Below is a small trained network, with its code and all its weights. Each question gives an input and a target symbol and asks what happens when units are switched off, that is, made to give their printed mean instead of their output.

import numpy as np


def w(rows, s, z=0):
    codes = np.array(rows[::2]) - 128.0
    scale = np.full(codes.shape[1], s)
    scale[-1] = z or s
    return codes * scale


def norm(h):
    return h / np.sqrt((h * h).mean(-1, keepdims=True) + 1e-5)


def f(y):
    return y / 2 * (1 + np.tanh(0.7978845608 * (y + 0.044715 * y**3)))


def softmax(a):
    e = np.exp(a - a.max(-1, keepdims=True))
    return e / e.sum(-1, keepdims=True)


def log_softmax(a):
    a = a - a.max(-1, keepdims=True)
    return a - np.log(np.exp(a).sum(-1, keepdims=True))


def net(x, mask):
    ids = ['γεζθμσ'.index(c) for c in x.split()]
    T = len(ids)
    res = E[ids] + P[:T]
    r = norm(res)
    for j in range(2):
        rows = slice(4 * j, 4 * j + 4)
        q, k, v = (r @ M[0][rows].T for M in (Q, K, V))
        z = softmax(np.where(np.tri(T) > 0, q @ k.T / 4**0.5, -1e9)) @ v
        o = O[0][rows]
        res = res + np.where(mask[j], z, o[:, -1]) @ o[:, :-1]
    y = f(norm(res) @ A[0][:, :-1].T + A[0][:, -1])
    res = res + np.where(mask[2:6], y, B[0][:, -1]) @ B[0][:, :-1]
    return log_softmax(norm(res)[-1] @ U[:, :-1].T + U[:, -1])


Q, K, V, O, A, B = {}, {}, {}, {}, {}, {}
E = w([
[59,75,2,164,114,98],'γ',
[100,92,222,105,202,97],'ε',
[127,27,51,168,78,109],'ζ',
[170,222,99,61,199,69],'θ',
[29,122,137,67,76,112],'μ',
[91,153,131,176,153,215],'σ',
],0.0076)
P = w([
[63,153,205,254,157,46],'0',
[33,133,130,182,209,105],'1',
[56,116,114,149,205,131],'2',
[83,111,96,126,194,144],'3',
[103,105,89,117,181,147],'4',
[117,103,85,107,177,150],'5',
[133,98,82,102,168,149],'6',
[144,95,76,99,159,153],'7',
[151,96,75,99,151,156],'8',
[167,96,71,97,151,154],'9',
[169,94,72,93,146,153],'10',
[174,93,80,98,139,149],'11',
[181,91,78,92,137,147],'12',
],0.0036)
Q[0] = w([
[109,176,90,73,111,203],'h1',
[98,72,135,188,53,206],'h1',
[177,133,51,210,113,139],'h1',
[137,92,178,113,238,141],'h1',
[125,254,205,44,67,191],'h2',
[215,174,78,212,143,106],'h2',
[73,113,8,149,65,92],'h2',
[78,55,87,155,138,172],'h2',
],0.0071)
K[0] = w([
[89,141,111,60,131,95],'h1',
[47,59,154,169,100,30],'h1',
[172,98,49,156,123,93],'h1',
[181,141,190,146,217,99],'h1',
[37,224,140,88,127,124],'h2',
[254,171,99,142,175,152],'h2',
[167,132,23,124,28,116],'h2',
[102,100,119,192,88,159],'h2',
],0.0088)
V[0] = w([
[116,149,122,137,112,156],'h1',
[142,70,123,151,85,107],'h1',
[137,156,146,120,138,163],'h1',
[127,48,92,114,71,121],'h1',
[113,154,146,157,137,173],'h2',
[132,137,125,77,139,2],'h2',
[111,120,144,95,140,173],'h2',
[151,224,173,84,183,118],'h2',
],0.0068)
O[0] = w([
[140,118,118,149,168,143,118],'h1',
[102,88,94,65,143,146,111],'h1',
[98,143,144,145,161,163,79],'h1',
[139,46,70,92,117,189,147],'h1',
[191,135,123,66,92,109,120],'h2',
[62,99,97,177,215,92,136],'h2',
[169,122,103,166,87,121,135],'h2',
[110,3,22,53,112,205,3],'h2',
],0.0051,0.0036)
A[0] = w([
[198,104,140,68,51,146,3],'n1',
[129,1,60,55,129,124,36],'n2',
[111,149,84,160,170,126,89],'n3',
[110,72,84,131,155,87,214],'n4',
],0.013,0.0028)
B[0] = w([
[142,136,158,250,88,183,141],'n1',
[87,42,91,162,104,170,136],'n2',
[149,154,160,126,112,92,203],'n3',
[174,124,113,99,104,165,255],'n4',
],0.014,0.0066)
U = w([
[129,166,183,145,129,5,203],'γ',
[125,41,178,131,197,109,71],'ε',
[162,64,88,184,78,156,215],'ζ',
[170,177,91,17,142,179,4],'θ',
[21,91,99,126,91,92,175],'μ',
[102,170,121,197,166,176,112],'σ',
],0.012,0.0034)

Each question gives the input, a string of symbols that net reads in full, and the target symbol t.
The units are the heads (4 rows each of Q, K, V and O) and the neurons (one row each of A and B). Each row of codes is followed by its name. A weight is (code - 128) times the scale printed after its matrix; where a second scale follows, it is the last column's (O, A, B and U).
mask holds one flag per unit, heads first, then neurons. A switched-off unit (its flag False) gives its mean, the last column of its rows in O or B, instead of its output. The means were averaged over made-up inputs and are rounded, as every weight is.
A unit's drop is (log p(t) with every unit on - log p(t) with that unit switched off) / (log p(t) with every unit on - log p(t) with every unit switched off).
The circuit of an input: a set's keep is (log p(t) with only the set's units on - log p(t) with every unit switched off) / (log p(t) with every unit on - log p(t) with every unit switched off). Starting from all 6 units, units are removed one at a time, each time the one whose removal leaves the highest keep (on an exact tie, the one counted first), for as long as the keep stays at least 0.8.
circuit, biggest first: the units of the circuit, biggest drop first
most important unit: the unit with the biggest drop
k most important neurons: the k neurons with the biggest drops, biggest first
which heads matter: for each layer, one digit per head in row order, 1 if its drop is at least 0.15 and else 0, layers parted by /
drop of u: that unit's drop, to one decimal
input ζ ζ σ μ ε σ σ γ σ γ μ, target μ: circuit, biggest first => n4
input σ ζ μ ζ θ μ θ μ σ θ, target ζ: circuit, biggest first => h2, n2
input γ σ ε γ θ γ, target γ: 2 most important neurons => n3, n2
input θ ε σ ε, target θ: 3 most important neurons => n4, n2, n1
input σ μ γ σ, target θ: which heads matter => 01
input μ μ ζ σ ζ ζ σ ζ θ μ, target μ: which heads matter => 10
input θ μ γ θ θ θ μ μ, target ζ: which heads matter => 11
input ζ ε μ μ ζ, target θ: circuit, biggest first => h1, h2, n4, n1
input μ μ θ σ μ θ θ θ γ θ ζ μ, target ζ: 2 most important neurons => n2, n4
input ε μ ζ, target γ: 2 most important neurons => n2, n1
input ε ζ μ γ θ ε, target θ: which heads matter => 11
input ε σ σ, target θ: 3 most important neurons => n1, n3, n2
input μ σ θ σ γ ζ ε μ γ ε ε, target ζ: drop of n4 => 0.2
input σ ε ε σ θ ε ζ σ γ σ μ, target γ: drop of n4 => 1.8
input ε σ μ ε θ θ σ ε ζ, target γ: most important unit => h2
input σ σ μ γ, target γ: drop of h2 => 1.6
input ε μ γ γ, target θ: drop of h1 => 1.0
